j225-j909: [-15.6 -18.0 -13.6  19.7  -2.1  -6.9  -4.0  16.1  -3.8  -0.8   0.2 -20.9
  -0.2 -10.8  14.4   5.4   4.9  -6.3]
j743-j667: [-16.9 -10.1  -2.3  11.6  26.5 -29.6 -24.4  16.3  33.5  24.8  -7.3  12.4
  25.6   4.4 -14.2  -1.2  10.5  -7.3]
j914-j933: [ 10.1  18.2  -2.9   3.7  11.2  -7.8 -19.8 -27.0  19.0 -18.5 -52.9   7.1
  65.5 -11.6  12.6  53.6 -19.7   0.2]
[-14.3 -10.0 -10.2  -1.4 -16.3   8.3   3.9  -8.2 -17.7   3.9  -2.4  -4.4
   4.6   5.7  23.4   7.6   3.7  14.8] | j743-j667
j533-j218: [-43.3 -15.9 -32.5  -1.0   4.5   1.7  -2.9 -10.5  14.0  24.5  11.7   6.5
   1.3  -3.8 -23.9  -1.5 -16.8 -11.1]
j208-j62: [11.4  3.6  8.9  0.0 -6.5  7.2  3.7 13.1  6.6  5.0 -6.6  0.6 -7.1 -5.8
 15.0  3.6 -1.4  0.9]
j225-j909: [-29.7  18.7  35.3   9.9   4.0 -10.8  -3.4   9.2   8.9   5.1 -16.0   9.7
  10.6 -13.5  -4.8  -0.9  -7.3  28.4]
[ -4.5  -6.7  11.0  10.4  -0.5  -4.0  -0.3  12.7 -13.0  -9.8   0.3   4.2
  -6.9   3.7   5.9 -12.2   9.5 -12.1] | j208-j62
[  4.8 -20.9 -24.1 -13.1  -7.7  20.6  14.6   5.2 -18.7  43.7 -34.0 -14.8
   9.2 -28.5 -13.4  43.8   9.3 -13.7] | j533-j218
[ 37.4   7.6  32.3 -20.3 -35.2  -7.8  -1.8   8.4  -6.5  11.5  -2.0 -25.2
  -4.6  11.4  31.2 -21.5   4.3  -3.9] | j533-j218
[ 10.4   6.5  -7.5   9.1 -34.4 -19.1   1.5 -17.1 -24.8  -9.5  -0.6  -5.2
 -26.1 -24.3  12.9   0.0   8.6  23.5] | j743-j667
[ 24.0  17.3  13.5   9.0 -11.7 -17.9 -12.7   1.1   8.2   1.6 -19.5   2.0
  -3.6 -33.1 -44.7   9.4 -26.9   9.6] | j743-j667
[  4.9 -10.4  -3.2   4.6   8.8   6.0  -1.7  -5.6   3.7  -4.2  -2.7  -6.8
  -0.5  -6.8 -12.9   4.9  -6.3  -2.9] | j533-j218
j821-j578: [ -9.7 -18.1  -4.2  14.9  -3.6 -13.0   8.4   6.7 -16.6   9.3   3.7   8.5
  -0.8  -9.9 -20.0   4.3  -9.4   0.1]
[ 22.8  -2.5  -9.9  -1.6 -18.8 -10.3 -11.8  -5.7 -17.9  -3.8   0.3  -7.8
  -7.5  -7.7  30.1   4.8  24.2  22.7] | j743-j667
j914-j933: [  3.0  30.6  12.2  -6.0   4.4  -3.5 -26.0 -28.0  35.2 -14.6 -59.9  -6.8
  68.7  -4.3  16.1  42.7 -29.6  -3.6]
[ 22.7   3.5 -35.6   0.2   2.0  22.2  14.3 -16.9  -5.9  22.7  -5.6  16.4
   2.3   1.5 -37.8 -14.6 -41.9  23.1] | j208-j62
[  3.9  10.6 -21.8 -14.5 -14.5 -48.2 -28.1 -12.2 -20.3   9.6 -13.2  -3.5
 -20.0 -14.6  28.9  19.5  55.3  32.1] | j743-j667
[-36.3   2.1   2.6   3.8   6.3  26.7  37.0 -14.9   7.8  21.3  16.8 -10.8
   4.9   6.6 -17.9  -6.0 -45.3 -13.5] | j743-j667
[  7.3  26.1   8.0  -6.7  -0.3  -6.7  -5.5  -1.1  -6.3 -23.6  -4.9 -21.0
  15.0   7.3  15.0   3.7  -6.3   4.9] | j821-j578
j208-j62: [-12.6  -7.5  10.6  22.6  -4.5   5.5  10.0   3.9  -4.3  -5.3 -11.5  -3.5
   3.0  -2.9  16.7   0.0  -9.5   0.8]
[ -2.6   4.6   3.8  -2.3  -3.7  -1.2  -5.6  -7.0  -1.9  -7.1 -13.7   1.9
  21.4 -17.8   3.3  14.3  -3.6   5.4] | j914-j933
[-35.2   6.0 -22.2   4.7  -2.7   3.0  -5.0  -3.4   5.8   0.1   3.2   3.0
  -0.6  -9.1  -7.0   8.4  -2.6  -0.7] | j533-j218
[-40.6 -10.8  21.9  12.2 -11.3 -12.3  -9.5  25.2   3.5  12.2  -5.1 -24.0
   2.6 -12.1  15.9   8.0   8.1  23.7] | j225-j909
[ 18.3 -29.7 -21.5 -22.6  -7.0  13.7  13.3  18.3   0.1  76.8 -13.6   0.6
  11.8 -14.3 -35.7  19.1  19.0  -5.6] | j533-j218
j821-j578: [-25.6 -17.7   3.8  19.6  -6.2   1.8  -1.7 -12.8  -0.4  14.3   8.2  30.8
 -13.3   2.5 -18.5 -16.1   8.9  -6.1]
j533-j218: [ -8.7  12.1 -17.3  -4.0 -16.8  10.8  -5.5  -4.1 -11.3  21.5  11.6  16.1
  -3.4   5.6  -7.1 -10.4 -10.1  10.0]
[-11.8  -4.1  14.8   2.6  -7.4 -16.9  -4.5  -5.2   9.1  -0.7  13.4   8.5
  -0.7   1.4  -6.5 -15.3  30.6 -17.2] | j208-j62
[ -1.3 -24.6   4.1   3.0  -3.3   4.1  12.0  17.0  -7.0   7.9  46.7   2.5
 -39.1   0.1  -8.8 -32.3  17.2   6.5] | j914-j933
[  7.2 -17.3   0.8 -18.9 -10.4 -12.9  -5.0  21.7  -4.1 -16.1  17.2 -12.2
  12.9  -8.1   4.1  11.3 -18.1   5.0] | j821-j578
[  3.3  22.6   3.1  -7.9  18.1  -6.5   1.1   5.7  22.8  10.3  -2.8  12.7
 -13.4  -6.3 -12.4 -18.9   5.4  -8.9] | j821-j578
